Each row was made from one walk, in order. Every step used is in the known rows, and no mark comes twice. Write each row's walk.
Known rows:
ramu-gopif-kofef-kaso-kolod-semom-gizi: [-4.71 -5.38 -0.99 -5.12 -0.43 -0.12  6.33  3.56  1.75  0.72  2.90 -2.73
  4.17 -0.67 -1.13 -0.98  1.38  0.81  3.16  0.72 -0.09 -2.18  1.02  0.17
 -1.52]
kofef-kolod-kaso: [ 0.26 -0.03 -0.58 -3.08  1.50 -0.39  2.39  1.19 -1.08  0.78 -0.87  0.25
  0.74 -0.84  0.50  0.05  1.55 -0.04  0.73  0.40  0.88  0.90  0.27 -0.20
 -0.78]
gopif-kofef-kaso-kolod: [-3.18 -0.64 -0.65 -3.68 -0.05  0.31  3.44  0.39  1.04  0.51  1.66 -0.06
  3.75 -1.01  0.19 -0.52  1.17 -0.52  3.53 -0.51  0.55  0.13  0.52  0.93
 -0.05]
ramu-gopif-semom-gizi-kolod: [-3.25 -3.39 -0.68 -0.72  0.97  1.00  4.98  2.54 -0.65  1.45  1.22 -2.66
  2.15  0.07 -1.33 -1.96  0.83 -0.48  1.96 -0.72 -2.03 -1.24  1.58 -2.79
 -1.04]
kofef-ramu: [-0.08 -0.20  0.22 -0.65 -0.33  0.83  0.55  0.74 -0.66 -0.11 -1.62  0.63
 -0.14 -0.27 -0.49  1.91  1.18 -0.11 -0.77  0.66 -0.82  1.03 -0.45 -0.92
 -0.50]
semom-gizi-kolod-kaso-ramu: [-1.23 -0.82  0.06 -3.46  1.38  1.42  3.76  1.45 -1.15  0.39 -0.93 -2.43
  2.41  0.65  0.15  3.30  1.17 -0.02  0.21 -1.23 -1.70 -1.51  0.13 -0.25
  0.70]
ramu-gopif-kofef-kaso: [-3.01 -1.72 -0.68 -2.37  0.05  0.74  4.99  0.49  0.98  1.12  2.98 -0.07
  3.03 -0.71 -0.45 -1.64  1.78  0.68  4.55  0.78  0.32  0.25  1.98 -1.94
 -2.75]
gizi-kolod-kaso-ramu: [-0.58  0.48  0.37 -3.47  1.38  0.70  3.12 -0.07 -0.87  0.57 -1.52 -1.38
  1.71 -0.28 -0.24  2.19  1.62 -1.69  0.31 -0.35 -1.32 -0.05 -0.05  0.05
 -0.32]
gopif-semom-gizi-kolod-kaso-kofef: [-3.39 -2.56 -0.78 -3.93  0.80  2.02  4.67  2.82  0.45  1.40  0.51 -0.70
  3.48  0.73 -0.42  1.04  1.16 -0.90  2.67  1.10 -1.25 -0.76 -0.79 -1.51
  1.20]
ramu-gopif-semom-gizi-kolod-kaso-kofef: [-3.94 -3.98 -0.75 -3.96  0.90  1.54  6.29  2.48  0.27  2.75  1.50 -1.43
  3.11  1.26 -0.98 -1.14  1.76 -0.13  4.26  0.94 -1.28 -0.80  0.66 -2.13
 -0.96]
gizi-gopif-kofef-kolod-kaso-ramu: [-1.01 -0.29 -0.10 -4.44  1.31 -0.81  6.99 -0.61 -0.31  1.57  0.18 -0.08
  4.66 -1.16 -0.72  1.38  2.49 -3.40  2.97 -0.83 -0.31  2.27 -0.05  0.59
 -0.41]
gopif-kofef: [-1.27 -0.48 -0.26 -0.90 -0.15  0.72  1.78  0.68  1.26  0.42  1.33  0.92
  0.99 -0.01 -0.68  0.76  0.37 -0.66  0.90  0.60  0.09  0.21 -0.42  0.45
  0.71]
ramu-gopif: [-0.77 -1.66 -0.16 -0.21  0.00 -0.23  1.17 -0.09 -0.12  1.48  0.87 -0.69
 -0.79  0.33 -0.55 -2.21  0.62  0.69  1.47 -0.27 -0.27 -0.14  1.39 -0.79
 -1.78]
gopif-ramu: [ 0.11 -1.33  0.92 -0.60 -1.24 -0.02  0.77 -0.58 -0.71 -0.10  0.52 -0.21
  0.47 -0.65  0.58  1.80  0.03 -0.69  0.88 -0.09 -0.46 -0.04  0.27  0.34
  0.44]
ramu-gopif-kofef-kolod-gizi: [-1.10 -1.76 -0.93 -4.19  1.37  0.51  6.22  1.21  0.87  1.37  2.14 -1.06
  2.29  0.22 -0.19 -1.63  1.88 -0.66  1.03 -0.52 -0.73  0.39  1.67 -0.13
  0.29]
semom-gizi-kolod-kaso-kofef-ramu: [-2.35 -1.46 -0.03 -4.57  0.95  2.89  3.76  3.24 -0.68  0.88 -0.94 -0.01
  3.19  0.65  0.17  2.37  2.18  0.15  0.80 -0.40 -0.80  0.15 -0.59 -1.41
  1.51]
kofef-kolod-kaso-ramu-gopif-semom: [-1.08 -2.30 -1.49 -4.35  0.48 -0.60  6.34 -0.67 -0.79  2.29  0.24 -1.51
  0.38 -0.41 -1.76  0.06  2.89 -1.57  3.13  1.84 -2.41  0.44  0.85 -1.03
 -3.90]
gizi-gopif: [-0.65 -0.19  0.67  0.57  0.56 -1.34  1.56 -0.76 -0.29  0.50 -0.21 -0.52
  2.89 -0.70 -0.08 -0.81  0.21 -1.72  1.65 -0.95  0.47  1.17  0.38 -0.73
 -0.01]
gopif-kofef-kolod-kaso: [-0.83 -0.14 -0.75 -4.12  1.28  0.39  4.02  1.98  0.20  1.18  0.24  1.15
  1.63 -0.98 -0.38  0.37  1.78 -0.33  1.43  0.94  0.83  1.40  0.00  0.44
  0.04]
kaso-kofef-kolod-gizi-semom: [-0.06  1.02 -1.65 -3.92  0.67  2.71  4.13  1.77  0.80  0.45  1.28 -0.96
  2.58  0.71 -0.44 -1.71  0.99 -2.75 -0.27 -1.07  0.04  0.34  0.66  1.26
  0.92]
semom-gizi-gopif-kofef: [-2.22 -2.14  0.49 -0.32  0.56  0.01  3.94  1.35  0.55  0.58  1.67 -0.66
  4.96 -0.11 -0.27  1.08  0.03 -0.64  1.97 -1.23  0.32 -0.05  0.00 -0.46
  1.70]
kaso-kofef-ramu-gopif-semom-gizi: [-2.88 -4.66 -1.27 -2.20 -1.34  1.98  4.61  1.95  0.22  1.97  1.70 -0.41
  1.51  1.54 -1.51  0.83  1.77  0.38  3.41  1.55 -2.59 -0.34  0.45 -1.90
 -1.23]
semom-gizi-kolod-kaso: [-1.65 -1.33  0.14 -2.48  2.03  0.88  2.79  3.18 -0.93  0.26 -0.80 -1.53
  2.49 -0.13  0.78  1.33  0.71  0.95 -0.07 -0.72  0.34 -1.31  0.10 -1.13
  1.01]
kaso-kofef-kolod-semom-gizi-gopif: [-1.06 -3.26 -0.35 -3.46  0.21 -0.45  5.25  2.74  0.56 -0.11  2.20 -1.23
  4.99 -0.91 -0.10 -1.55  1.08 -2.74  1.34 -1.09 -0.05  1.07  0.35 -0.93
  1.50]
kaso-kolod-semom: [-1.34 -2.12 -0.07 -2.82 -0.35 -1.46  1.06  1.38  1.09 -0.14 -0.67 -1.50
  0.35 -0.66 -1.04 -0.62 -0.13 -1.62 -0.69  0.76 -0.07 -0.84 -0.82  2.37
  0.28]
kofef-kolod-kaso-ramu-gopif: [ 0.34 -1.26 -0.87 -4.35  0.73 -0.64  4.70 -0.68 -1.30  2.07  0.04 -1.44
  0.02 -0.04 -0.52 -0.48  2.73 -0.47  2.30 -0.20 -1.18  0.51  1.55 -0.14
 -2.65]
gopif-kofef-kolod-kaso-ramu: [-0.36 -0.04 -0.84 -5.23  0.64  0.80  5.11  0.05 -0.06  1.17  0.34  0.49
  1.58 -0.43 -0.71  2.21  2.42 -1.65  1.80  0.43 -0.90  1.02 -0.41  0.94
  0.07]
semom-gizi: [-0.51 -1.50 -0.38 -0.10  0.02  0.63  0.48  1.55 -0.28 -0.35  0.71 -1.12
  0.94  0.86  0.49  1.37 -0.42  1.73 -0.10 -1.03 -0.30 -1.36  0.10 -0.34
  1.08]

Write each row's walk:
[-2.06 -2.55 -0.10 -3.78  1.40  0.87  4.79  1.28 -1.42  1.61 -0.01 -3.30
  2.15  1.06 -0.26  1.15  1.78  0.34  1.98 -1.55 -1.85 -1.64  1.18 -1.19
 -1.21] -> semom-gizi-kolod-kaso-ramu-gopif
[-1.76 -1.08 -0.03  0.45  0.35 -1.66  3.50 -0.74  0.14  0.80 -0.18 -0.61
  2.95 -1.00 -1.41 -0.23  0.20 -2.80  2.32  0.95 -0.77  0.99 -0.27 -1.26
 -1.07] -> gizi-gopif-semom
[-2.51 -2.47 -1.35 -2.58 -0.66  0.03  6.11 -1.92  0.10  0.71  1.66 -2.21
  2.07 -0.49 -1.32  0.33  2.14 -0.75  5.02  2.08 -2.75 -0.63  1.70 -2.42
 -4.45] -> kofef-kaso-ramu-gopif-semom
[-1.71 -2.49 -0.19 -3.99 -0.26  1.08  3.10  0.70 -0.12  2.48 -0.42  1.10
  0.31  1.34 -0.73  0.55  2.89  0.93  3.18  2.10 -0.53  1.08  0.11 -0.69
 -1.79] -> kolod-kaso-kofef-ramu-gopif
[-2.43 -4.09  0.32 -2.19 -0.17 -0.13  5.34  3.80  1.08 -0.62  0.46 -1.00
  5.22 -0.68 -1.76  3.42  1.19 -1.85 -0.35  2.03 -0.67 -0.03 -1.32 -0.49
  0.84] -> kolod-semom-gizi-gopif-kofef-ramu
[-2.41 -2.04 -0.61 -3.43  1.10  0.95  5.71  1.66 -0.74  0.42 -0.72 -2.72
  2.92  0.29 -0.99  3.84  1.26 -1.10  1.18  1.09 -2.60 -1.74 -0.75 -1.06
 -0.47] -> gopif-semom-gizi-kolod-kaso-ramu
[-0.34 -1.37 -0.32 -1.16 -0.52 -0.12  2.13 -2.04 -0.39  1.44  0.86 -1.63
 -0.46  0.91 -1.17 -0.07  1.25 -0.43  1.50 -0.87 -2.05 -0.42  1.33 -0.09
 -2.20] -> kaso-ramu-gopif
[-1.27 -1.75 -0.99 -4.19  1.30 -0.03  5.46  1.77  0.08  2.61  1.25  0.30
  1.22 -0.65 -0.82 -1.81  2.42  0.22  3.03  0.65  0.73  1.00  1.33 -0.33
 -1.67] -> ramu-gopif-kofef-kolod-kaso
[-2.97 -3.81 -1.61 -2.64 -0.65  0.78  6.66 -0.04 -0.38  0.50  2.31 -3.40
  3.39  0.30 -0.39  1.61  1.84  0.96  4.54  1.14 -3.02 -2.10  1.57 -2.69
 -3.71] -> kofef-kaso-ramu-gopif-semom-gizi
[-3.89 -3.93 -0.96 -2.81 -0.18  2.57  5.76  2.91 -0.20  1.93  1.35 -0.95
  3.14  0.79 -2.01 -0.68  2.31 -1.52  2.73 -0.27 -2.79  0.45  1.07 -3.03
 -0.53] -> kaso-kofef-ramu-gopif-semom-gizi-kolod
[-2.79 -3.09 -0.83 -1.69  0.17  1.55  5.91  1.07 -0.73  1.30  1.43 -3.70
  2.29  0.51 -1.83  0.03  1.30 -1.74  1.88 -1.17 -3.75 -1.48  1.50 -2.06
 -1.20] -> kaso-ramu-gopif-semom-gizi-kolod
[-0.64 -3.01 -1.03 -4.13 -0.46  1.20  3.59  3.51  0.80 -0.56  2.22 -0.81
  2.30 -0.11 -0.05 -0.73  0.79 -1.26  0.05 -0.23 -0.54 -0.19 -0.22 -0.04
  1.33] -> kaso-kofef-kolod-semom-gizi
[-0.77 -3.04  1.50 -0.03 -0.57 -1.09  2.96 -0.07 -1.40  0.12  0.79 -1.85
  4.37 -0.47  1.16  2.29 -0.24 -0.89  1.99 -2.08 -0.35 -0.49  0.99 -0.31
  1.42] -> semom-gizi-gopif-ramu
[-0.41  0.25 -0.77 -2.22  0.55  0.87  3.40  1.28  0.43  0.72  1.83  1.22
  1.77 -1.14 -0.48 -1.03  1.33 -1.68  1.03 -0.88  0.12  1.70  0.52  0.27
  0.71] -> gopif-kofef-kolod
[-2.38 -2.18 -0.01 -2.53  0.74 -2.16  5.39 -0.66  0.57  0.79 -1.43 -2.83
  4.53  0.18 -0.48  0.24 -0.14 -3.45  1.22  0.08 -1.61 -0.17 -0.40  1.40
  1.11] -> kaso-kolod-gizi-gopif-semom
[-3.75 -2.83 -0.55 -4.68  0.59  1.73  6.10  2.08 -0.11  2.83 -0.68  0.31
  1.97  0.13 -2.18 -0.42  3.34 -1.70  3.63  2.39 -1.94  1.47  0.32 -2.56
 -2.13] -> gizi-kolod-kaso-kofef-ramu-gopif-semom
[-2.91 -3.76 -1.01 -4.02 -0.60  0.89  4.96  0.83  0.63  2.68 -0.19  0.78
  0.47  1.05 -1.97  0.82  2.83 -0.10  3.92  4.27 -1.86  1.07 -0.33 -1.36
 -2.75] -> kolod-kaso-kofef-ramu-gopif-semom
[-1.59 -2.24 -0.32 -3.74  0.07  0.43  4.85 -0.71  0.54  2.10  0.97 -0.43
  0.66  1.04 -1.65  1.75  2.09  0.22  2.99  1.56 -1.10 -0.40  0.36  0.62
 -2.14] -> kolod-kaso-ramu-gopif-kofef
[-2.19 -3.60  0.37 -1.97  0.06 -2.30  3.16  2.17  0.21 -0.10 -0.43 -3.27
  4.07 -0.31 -0.48 -0.15 -0.42 -1.80  0.37 -1.23 -0.07 -1.37 -0.43  1.36
  1.37] -> kaso-kolod-semom-gizi-gopif
[-1.38 -1.70 -0.43 -2.07 -0.62  0.90  3.98 -1.23  0.88  1.61  2.34 -0.57
  0.50  1.01 -1.74  0.40  1.40 -1.13  2.53 -0.24 -1.97 -0.28  1.05  0.30
 -1.27] -> kaso-ramu-gopif-kofef
[-2.09 -4.92  1.57 -2.76 -1.04 -2.50  3.99  1.25 -0.41 -0.17  0.02 -3.32
  4.74 -1.07  0.04  1.58 -0.40 -2.62  1.05 -0.93 -0.52 -1.28 -0.05  2.09
  1.84] -> kaso-kolod-semom-gizi-gopif-ramu
[-3.39 -3.41 -0.33 -4.04 -0.47  0.09  8.27  1.43  1.32 -1.34  2.42 -2.84
  7.25 -1.29 -0.79  3.39  1.52 -2.21  2.55  1.41 -1.09 -0.95  0.01 -1.26
 -0.96] -> kolod-semom-gizi-gopif-kofef-kaso-ramu
[-3.75 -3.85 -0.47 -3.36  1.45  1.23  5.97  4.08 -1.20  1.77 -1.48 -2.07
  2.37  0.20 -1.62  1.47  2.47  0.75  1.61  2.18 -1.86 -0.95  0.36 -2.98
 -2.01] -> kofef-ramu-gopif-semom-gizi-kolod-kaso
[-1.98  0.01 -0.69 -3.13 -0.75  1.30  4.82 -0.92  0.95 -0.26  2.22 -0.25
  3.53 -0.67 -0.38  2.75  1.69 -0.91  3.00  0.38 -1.07  0.07  0.24 -0.36
 -1.32] -> gopif-kofef-kaso-ramu
[-1.84 -2.52 -1.02 -0.02 -0.22 -0.59  3.04  0.10  0.26  1.60  1.01 -0.96
 -0.24  0.20 -1.88 -1.83  0.83 -0.14  2.42  2.07 -1.41 -0.14  0.77 -1.43
 -2.65] -> ramu-gopif-semom
[-1.52 -0.60  0.12 -0.76  1.35  1.24  1.63  2.53 -0.79 -0.12  0.32 -1.78
  2.52 -0.05  0.43 -0.09  0.05 -0.06 -0.62 -2.67 -0.58 -1.02  0.81 -1.34
  1.73] -> semom-gizi-kolod
[-1.94 -0.09  0.32 -4.38  0.92  2.21  3.01  2.09 -0.48  1.21 -1.61  1.12
  2.18  0.04 -0.38  1.33  2.53 -1.28  0.99  0.58 -0.41  1.99 -0.49 -1.06
  0.40] -> gizi-kolod-kaso-kofef-ramu
[-0.93 -1.68  0.68  0.43  0.61 -0.67  2.02  0.61 -0.78  0.19  0.29 -1.60
  4.00  0.13  0.37  0.62 -0.37 -0.21  1.14 -1.77  0.26 -0.57  0.34 -1.10
  0.94] -> semom-gizi-gopif
[-2.32 -1.99  0.42 -0.94  0.38  0.66  4.30  2.09  0.06  0.40  0.49 -0.03
  4.92 -0.16 -0.71  2.83  1.04 -0.64  1.21 -0.43 -0.62  0.82 -0.20 -0.84
  1.64] -> semom-gizi-gopif-kofef-ramu
[-2.08 -0.21 -0.38 -2.68 -0.12 -0.71  1.95 -0.31 -0.24  0.20  0.17 -0.97
  2.73 -1.06  0.84 -0.82  0.87 -0.11  2.76 -1.04  0.51 -0.19  0.76  0.51
 -0.83] -> kofef-kaso-kolod
[-2.30 -4.06 -1.17 -0.20 -0.51  0.16  3.37  1.29 -0.01  1.32  1.85 -2.26
  0.95  1.03 -1.27 -0.66  0.29  1.07  2.43  0.87 -1.73 -1.70  0.81 -1.58
 -1.62] -> ramu-gopif-semom-gizi
[-1.99 -2.87 -0.83 -0.94 -0.61  0.20  3.63  0.58 -0.43  1.48 -0.75 -0.38
 -0.28  0.03 -2.36 -0.02  1.71 -0.29  1.74  3.04 -2.25  0.55  0.46 -1.69
 -3.17] -> kofef-ramu-gopif-semom
[-1.44 -1.16 -0.63 -2.41 -0.41  0.50  4.28 -1.69 -0.57  0.59  1.69 -1.88
  1.98 -0.44 -0.03 -0.16  2.12  0.29  3.52 -0.17 -1.60 -0.41  2.05 -1.60
 -3.96] -> kofef-kaso-ramu-gopif
[-3.58 -2.71 -0.84 -4.53  0.63  2.60  5.54  3.46 -0.21  1.10 -0.79 -0.07
  3.68  0.50 -1.11  2.90  2.23 -0.69  1.84  2.11 -2.00  0.05 -1.09 -1.93
  0.68] -> gopif-semom-gizi-kolod-kaso-kofef-ramu
[-1.28  0.43  0.40 -2.35  2.01  0.32  2.12  1.64 -0.73  0.55 -1.35 -0.51
  1.46 -0.78 -0.15  0.16  0.93 -0.37  0.17  0.00  0.47  0.50 -0.01 -0.84
 -0.18] -> gizi-kolod-kaso
[-4.31 -3.69 -0.86 -4.92 -0.55 -0.84  6.13  1.96  1.94  1.00  2.42 -1.65
  2.92 -1.23 -1.60 -2.32  1.83 -0.82  3.62  1.69  0.21 -0.77  1.00  0.20
 -2.31] -> ramu-gopif-kofef-kaso-kolod-semom
[-2.02 -4.48 -1.33 -3.71  0.23  0.25  6.01  4.44  1.13  0.66  2.85 -1.73
  2.31 -0.53 -1.61 -1.79  1.58 -0.43  0.78  0.31 -0.29 -0.73  1.13 -0.48
 -0.49] -> ramu-gopif-kofef-kolod-semom-gizi
[-2.66 -3.22 -0.91 -4.03 -0.42 -0.44  3.76  3.06  0.37 -1.18  0.74 -2.84
  3.59 -0.87  0.34  0.84  0.43  0.64  0.95  0.70  0.03 -2.40  0.13  0.58
 -0.44] -> kofef-kaso-kolod-semom-gizi
[-0.95  0.63 -0.90 -2.52  0.91  1.02  2.02  1.44  0.61  0.23 -1.32 -2.81
  1.38  1.14 -0.89 -0.35 -0.67 -1.31 -1.34 -0.89 -0.04 -1.66  0.13  3.45
  0.78] -> kaso-kolod-gizi-semom
[-1.03 -1.80  0.02 -0.90 -0.20  0.29  1.70  0.68 -0.99  1.20 -0.56 -0.11
 -0.43  0.11 -1.18 -0.25  1.86  0.72  0.78  0.57 -1.10  0.59  1.20 -1.10
 -2.12] -> kofef-ramu-gopif
